Here is a tiny trained network, its code and every weight. The questions are about switching its units off for an input and a target symbol, where a switched-off unit gives its printed mean instead of its output.

import numpy as np


def w(rows, s, z=0):
    codes = np.array(rows[::2]) - 128.0
    scale = np.full(codes.shape[1], s)
    scale[-1] = z or s
    return codes * scale


def f(y):
    return np.maximum(y, 0)


def softmax(a):
    e = np.exp(a - a.max(-1, keepdims=True))
    return e / e.sum(-1, keepdims=True)


def log_softmax(a):
    a = a - a.max(-1, keepdims=True)
    return a - np.log(np.exp(a).sum(-1, keepdims=True))


def net(x, mask):
    ids = ['γεζηθξπψω'.index(c) for c in x.split()]
    T = len(ids)
    res = E[ids] + P[:T]
    u = 0
    for l in range(2):
        r = res
        for j in range(2):
            rows = slice(2 * j, 2 * j + 2)
            q, k, v = (r @ M[l][rows].T for M in (Q, K, V))
            z = softmax(np.where(np.tri(T) > 0, q @ k.T / 2**0.5, -1e9)) @ v
            o = O[l][rows]
            res = res + np.where(mask[u + j], z, o[:, -1]) @ o[:, :-1]
        u += 2
        y = f(res @ A[l][:, :-1].T + A[l][:, -1])
        res = res + np.where(mask[u : u + 8], y, B[l][:, -1]) @ B[l][:, :-1]
        u += 8
    return log_softmax(res[-1] @ U[:, :-1].T + U[:, -1])


Q, K, V, O, A, B = {}, {}, {}, {}, {}, {}
E = w([
[182,108,125,164,168,108,103,108,171,115,79],'γ',
[165,94,137,161,124,113,128,135,189,124,105],'ε',
[158,62,121,151,154,148,148,127,125,92,97],'ζ',
[166,153,160,148,116,123,147,124,142,136,141],'η',
[115,100,167,93,142,131,114,161,127,90,113],'θ',
[136,113,175,110,93,156,174,159,107,111,144],'ξ',
[16,136,2,78,38,81,144,56,179,111,110],'π',
[126,130,164,74,126,70,95,148,113,110,194],'ψ',
[140,130,77,55,105,154,115,188,125,170,119],'ω',
],0.0094)
P = w([
[255,58,171,128,237,98,142,138,165,176,85],'0',
[191,52,169,97,125,71,147,156,127,118,126],'1',
[144,96,162,98,68,102,116,142,107,97,128],'2',
[150,150,113,108,54,124,105,140,105,47,119],'3',
[135,178,78,124,69,156,102,171,101,42,159],'4',
[129,213,18,162,92,182,108,170,102,24,171],'5',
],0.0052)
Q[0] = w([
[130,107,157,131,124,115,138,108,130,115,121],'L0H0',
[255,124,151,125,75,115,94,198,111,15,162],'L0H0',
[91,150,76,143,143,144,125,130,129,146,135],'L0H1',
[117,98,174,127,141,124,129,115,128,180,110],'L0H1',
],0.075)
K[0] = w([
[154,121,136,123,117,136,121,187,113,170,152],'L0H0',
[62,163,3,126,78,155,119,126,129,114,125],'L0H0',
[150,145,63,184,119,135,106,85,158,91,62],'L0H1',
[198,107,146,149,223,144,136,157,139,181,116],'L0H1',
],0.044)
V[0] = w([
[156,112,51,76,51,188,94,198,99,171,105],'L0H0',
[134,126,64,36,149,127,165,121,154,250,107],'L0H0',
[197,168,154,169,45,133,250,81,128,229,164],'L0H1',
[167,218,135,119,140,13,44,99,145,172,211],'L0H1',
],0.016)
O[0] = w([
[253,160,66,134,49,62,59,116,115,134,136,255],'L0H0',
[77,144,126,148,46,109,40,140,61,113,17,186],'L0H0',
[53,102,75,182,178,114,18,207,163,129,202,116],'L0H1',
[140,86,190,189,77,206,61,55,173,133,162,140],'L0H1',
],0.0062,0.0073)
A[0] = w([
[47,204,99,167,200,176,124,114,90,223,146,23],'L0N0',
[164,122,197,103,149,227,157,80,116,170,151,32],'L0N1',
[61,184,62,156,118,189,172,83,88,168,155,9],'L0N2',
[113,148,113,136,171,153,95,203,145,169,191,112],'L0N3',
[81,209,157,178,219,139,110,117,81,213,172,35],'L0N4',
[109,111,126,188,133,212,110,129,143,159,222,86],'L0N5',
[96,153,104,113,211,158,100,71,51,217,174,5],'L0N6',
[67,140,152,148,178,114,116,83,56,251,153,12],'L0N7',
],0.012,0.0033)
B[0] = w([
[178,125,133,83,196,118,140,102,89,127,171,139],'L0N0',
[137,67,177,48,118,139,103,59,27,148,146,220],'L0N1',
[244,96,32,130,26,87,129,138,77,47,124,137],'L0N2',
[76,191,147,97,94,138,89,155,114,10,135,236],'L0N3',
[136,141,100,164,134,164,145,132,60,99,136,157],'L0N4',
[156,141,123,127,95,245,98,154,122,1,120,253],'L0N5',
[91,113,95,121,73,99,102,112,27,116,132,130],'L0N6',
[137,127,140,144,94,109,149,135,157,88,100,136],'L0N7',
],0.0083,0.0051)
Q[1] = w([
[116,105,129,129,253,93,179,198,100,137,108],'L1H0',
[149,126,103,102,143,109,219,143,155,137,101],'L1H0',
[101,81,140,163,244,121,124,140,178,194,174],'L1H1',
[159,70,172,133,180,117,131,122,177,146,136],'L1H1',
],0.044)
K[1] = w([
[139,155,208,166,115,238,123,49,182,53,227],'L1H0',
[8,147,216,209,108,162,169,186,156,108,187],'L1H0',
[250,115,228,171,160,223,118,190,40,29,135],'L1H1',
[138,232,157,103,127,157,165,160,4,92,224],'L1H1',
],0.029)
V[1] = w([
[167,107,123,129,102,110,139,103,188,96,142],'L1H0',
[111,112,135,146,100,101,139,84,176,123,113],'L1H0',
[146,88,43,139,152,108,115,79,137,82,153],'L1H1',
[148,124,30,163,103,109,179,1,174,81,141],'L1H1',
],0.0094)
O[1] = w([
[139,160,141,149,100,128,125,106,170,143,147,139],'L1H0',
[141,136,64,140,102,159,175,101,125,154,131,3],'L1H0',
[84,104,138,148,147,105,94,140,105,178,124,194],'L1H1',
[2,66,195,164,185,176,118,157,43,181,61,70],'L1H1',
],0.0031,0.0043)
A[1] = w([
[140,109,143,208,151,131,153,159,253,175,155,114],'L1N0',
[127,94,77,155,198,87,198,163,153,213,132,3],'L1N1',
[70,93,165,156,146,109,112,127,104,145,88,176],'L1N2',
[122,157,100,110,189,89,163,194,136,146,157,117],'L1N3',
[158,122,151,106,156,123,207,127,145,172,112,126],'L1N4',
[99,148,102,162,136,112,149,140,169,172,145,14],'L1N5',
[75,203,137,182,144,163,120,116,111,173,106,31],'L1N6',
[120,78,133,163,194,133,133,77,173,199,156,78],'L1N7',
],0.019,0.0041)
B[1] = w([
[130,232,255,115,79,167,164,180,148,159,87,138],'L1N0',
[141,176,77,157,136,236,96,72,41,153,157,130],'L1N1',
[62,108,121,121,128,133,140,134,189,163,110,254],'L1N2',
[187,92,100,131,130,108,188,161,157,194,136,246],'L1N3',
[72,154,139,151,173,69,120,135,107,102,129,218],'L1N4',
[119,95,117,124,170,101,93,121,112,126,134,128],'L1N5',
[155,168,138,140,173,173,172,145,76,184,140,159],'L1N6',
[85,49,71,140,116,129,86,127,136,149,99,140],'L1N7',
],0.016,0.0038)
U = w([
[13,54,86,114,96,139,146,129,199,157,80,224],'γ',
[125,194,221,124,131,172,135,190,164,202,89,102],'ε',
[133,173,81,173,174,183,175,112,91,166,151,84],'ζ',
[110,185,77,161,165,203,104,173,213,3,188,157],'η',
[98,181,162,99,196,20,175,99,129,62,169,150],'θ',
[199,80,115,93,163,95,199,204,211,141,200,120],'ξ',
[92,135,60,117,73,132,213,89,143,77,117,4],'π',
[179,46,175,31,107,149,163,22,132,133,205,142],'ψ',
[223,161,85,168,3,33,16,152,70,145,75,94],'ω',
],0.0027,0.003)

Each question gives the input, a string of symbols that net reads in full, and the target symbol t.
The units are the heads (2 rows each of Q, K, V and O) and the neurons (one row each of A and B). Each row of codes is followed by its name. A weight is (code - 128) times the scale printed after its matrix; where a second scale follows, it is the last column's (O, A, B and U).
mask holds one flag per unit, layer by layer, with each layer's heads first. A switched-off unit (its flag False) gives its mean, the last column of its rows in O or B, instead of its output. The means were averaged over made-up inputs and are rounded, as every weight is.
A unit's drop is (log p(t) with every unit on - log p(t) with that unit switched off) / (log p(t) with every unit on - log p(t) with every unit switched off).
The circuit of an input: a set's keep is (log p(t) with only the set's units on - log p(t) with every unit switched off) / (log p(t) with every unit on - log p(t) with every unit switched off). Starting from the 12 units with the biggest drops (on a tie, the unit counted first), units are removed one at a time, each time the one whose removal leaves the highest keep (on an exact tie, the one counted first), for as long as the keep stays at least 0.8.
circuit, biggest first: the units of the circuit, biggest drop first
k most important neurons: the k neurons with the biggest drops, biggest first
top k neurons in layer l: the k neurons of layer l with the biggest drops, biggest first
heads that matter: for each layer, one digit per head in row order, 1 if its drop is at least 0.15 and else 0, layers parted by /
input ξ η ε, target ξ: heads that matter => 11 / 00
input η π ξ ψ ζ η, target ε: top 2 neurons in layer 0 => L0N2; L0N1
input η ξ ζ ξ ψ ψ, target ψ: circuit, biggest first => L0H1; L0H0; L0N1
input ε η γ, target η: circuit, biggest first => L0H1; L0H0; L0N5; L0N3
input η η η ω θ ε, target ω: circuit, biggest first => L0H0
input η ω ψ θ γ, target ψ: circuit, biggest first => L0H1; L0H0; L0N1
input η π γ, target γ: heads that matter => 10 / 01
input η π ζ ε, target γ: 2 most important neurons => L1N2; L0N2
input ζ η ξ θ η η, target θ: 3 most important neurons => L1N4; L0N5; L0N3
input π η θ ω ψ, target γ: circuit, biggest first => L1N2; L1H1; L0H0
input θ ε ζ ξ ξ η, target ξ: circuit, biggest first => L0H1; L1N3; L0H0
input η ζ γ ζ γ π, target γ: circuit, biggest first => L1H1; L1N2; L0H0
input ξ η π ω γ, target γ: circuit, biggest first => L1H1; L1N2; L0N2; L0H0
input ε ψ η π ε η, target ε: 2 most important neurons => L0N2; L1N6
input π θ η η η ε, target γ: circuit, biggest first => L1N2; L1H1; L0H0
input η ζ η ζ θ, target θ: circuit, biggest first => L0H1; L1N4; L0H0; L0N5
input γ π η, target γ: circuit, biggest first => L1N2; L1H1; L0H0; L0N2
input ε θ η, target θ: circuit, biggest first => L1N4; L0H1; L0H0; L0N5
input ε η γ π ω, target γ: most important neuron => L0N2
input η γ ζ η π γ, target ε: 2 most important neurons => L0N2; L1N6
input ψ ω ξ π η ζ, target γ: heads that matter => 00 / 01
input θ η ξ γ, target ξ: 2 most important neurons => L1N3; L0N5
input ξ η ζ, target ξ: 3 most important neurons => L1N3; L0N5; L0N1
